Here is a tiny trained network, its code and every weight. The questions are about switching its units off for an input and a target symbol, where a switched-off unit gives its printed mean instead of its output.

import numpy as np


def w(rows, s, z=0):
    codes = np.array(rows[::2]) - 128.0
    scale = np.full(codes.shape[1], s)
    scale[-1] = z or s
    return codes * scale


def f(y):
    return y / 2 * (1 + np.tanh(0.7978845608 * (y + 0.044715 * y**3)))


def softmax(a):
    e = np.exp(a - a.max(-1, keepdims=True))
    return e / e.sum(-1, keepdims=True)


def log_softmax(a):
    a = a - a.max(-1, keepdims=True)
    return a - np.log(np.exp(a).sum(-1, keepdims=True))


def net(x, mask):
    ids = ['αδεηλσφψω'.index(c) for c in x.split()]
    T = len(ids)
    res = E[ids] + P[:T]
    r = res
    for j in range(3):
        rows = slice(4 * j, 4 * j + 4)
        q, k, v = (r @ M[0][rows].T for M in (Q, K, V))
        z = softmax(np.where(np.tri(T) > 0, q @ k.T / 4**0.5, -1e9)) @ v
        o = O[0][rows]
        res = res + np.where(mask[j], z, o[:, -1]) @ o[:, :-1]
    y = f(res @ A[0][:, :-1].T + A[0][:, -1])
    res = res + np.where(mask[3:7], y, B[0][:, -1]) @ B[0][:, :-1]
    return log_softmax(res[-1] @ U[:, :-1].T + U[:, -1])


Q, K, V, O, A, B = {}, {}, {}, {}, {}, {}
E = w([
[127,131,152],'α',
[134,134,150],'δ',
[85,133,194],'ε',
[225,188,2],'η',
[45,51,31],'λ',
[123,142,151],'σ',
[138,106,151],'φ',
[138,108,149],'ψ',
[149,111,142],'ω',
],0.02)
P = w([
[254,26,175],'0',
[165,95,139],'1',
[154,109,130],'2',
[145,130,125],'3',
[140,148,123],'4',
[133,160,122],'5',
[128,169,127],'6',
[124,175,122],'7',
[119,178,125],'8',
[116,180,119],'9',
[117,182,120],'10',
],0.01)
Q[0] = w([
[100,132,110],'H0',
[117,164,107],'H0',
[166,91,115],'H0',
[170,130,79],'H0',
[83,81,133],'H1',
[155,182,169],'H1',
[125,169,144],'H1',
[144,143,105],'H1',
[131,246,49],'H2',
[149,110,149],'H2',
[79,184,191],'H2',
[157,118,166],'H2',
],0.014)
K[0] = w([
[153,91,117],'H0',
[23,14,13],'H0',
[78,168,241],'H0',
[37,73,195],'H0',
[127,204,254],'H1',
[121,50,22],'H1',
[176,3,62],'H1',
[104,99,131],'H1',
[107,253,18],'H2',
[120,25,234],'H2',
[43,132,139],'H2',
[58,41,157],'H2',
],0.0066)
V[0] = w([
[71,206,225],'H0',
[167,115,254],'H0',
[189,173,83],'H0',
[210,178,183],'H0',
[68,150,65],'H1',
[124,222,124],'H1',
[18,39,68],'H1',
[125,180,196],'H1',
[164,95,21],'H2',
[102,129,233],'H2',
[96,176,245],'H2',
[139,90,162],'H2',
],0.0091)
O[0] = w([
[115,73,139,2],'H0',
[172,40,139,45],'H0',
[238,198,1,94],'H0',
[252,100,73,16],'H0',
[106,79,84,129],'H1',
[95,164,110,53],'H1',
[94,62,133,228],'H1',
[122,158,98,78],'H1',
[205,168,133,199],'H2',
[30,67,92,78],'H2',
[64,106,67,44],'H2',
[114,122,102,137],'H2',
],0.0062,0.0084)
A[0] = w([
[53,88,172,225],'N0',
[42,127,121,4],'N1',
[122,148,244,177],'N2',
[138,87,2,243],'N3',
],0.0084,0.0031)
B[0] = w([
[124,73,53,254],'N0',
[78,162,60,194],'N1',
[90,74,146,213],'N2',
[254,57,213,165],'N3',
],0.012,0.0094)
U = w([
[133,119,99,2],'α',
[162,2,201,146],'δ',
[56,183,41,112],'ε',
[160,127,87,69],'η',
[115,198,145,158],'λ',
[124,166,136,128],'σ',
[127,101,93,252],'φ',
[137,137,114,82],'ψ',
[138,135,115,83],'ω',
],0.0094,0.0095)

Each question gives the input, a string of symbols that net reads in full, and the target symbol t.
The units are the heads (4 rows each of Q, K, V and O) and the neurons (one row each of A and B). Each row of codes is followed by its name. A weight is (code - 128) times the scale printed after its matrix; where a second scale follows, it is the last column's (O, A, B and U).
mask holds one flag per unit, heads first, then neurons. A switched-off unit (its flag False) gives its mean, the last column of its rows in O or B, instead of its output. The means were averaged over made-up inputs and are rounded, as every weight is.
A unit's drop is (log p(t) with every unit on - log p(t) with that unit switched off) / (log p(t) with every unit on - log p(t) with every unit switched off).
The circuit of an input: a set's keep is (log p(t) with only the set's units on - log p(t) with every unit switched off) / (log p(t) with every unit on - log p(t) with every unit switched off). Starting from all 7 units, units are removed one at a time, each time the one whose removal leaves the highest keep (on an exact tie, the one counted first), for as long as the keep stays at least 0.8.
circuit, biggest first: the units of the circuit, biggest drop first
unit that matters most: the unit with the biggest drop
top k neurons: the k neurons with the biggest drops, biggest first
which heads matter: for each layer, one digit per head in row order, 1 if its drop is at least 0.15 and else 0, layers parted by /
drop of u: that unit's drop, to one decimal
input λ λ λ ε α, target δ: unit that matters most => H1
input α λ λ ω σ, target δ: circuit, biggest first => (H1 N1)
input λ σ λ ε η, target λ: circuit, biggest first => (H2 N0)
input α ε φ σ λ λ λ ε ε, target ε: top 3 neurons => (N1 N3 N0)
input λ σ ε λ λ ω, target δ: which heads matter => 110
input λ η λ ε, target λ: which heads matter => 100
input φ λ δ α λ λ λ α σ, target δ: which heads matter => 011
input δ λ λ η λ λ δ λ, target λ: which heads matter => 001
input λ σ ε λ δ, target δ: top 2 neurons => (N1 N2)
input λ η σ, target λ: top 2 neurons => (N0 N3)
input λ λ σ σ δ α ε λ ε σ, target ε: drop of H0 => 0.5
input λ λ α λ λ λ, target ε: drop of H0 => 1.9
input δ φ λ λ η, target λ: drop of H0 => 0.4
input λ λ ε λ σ λ λ α, target δ: circuit, biggest first => (H1)
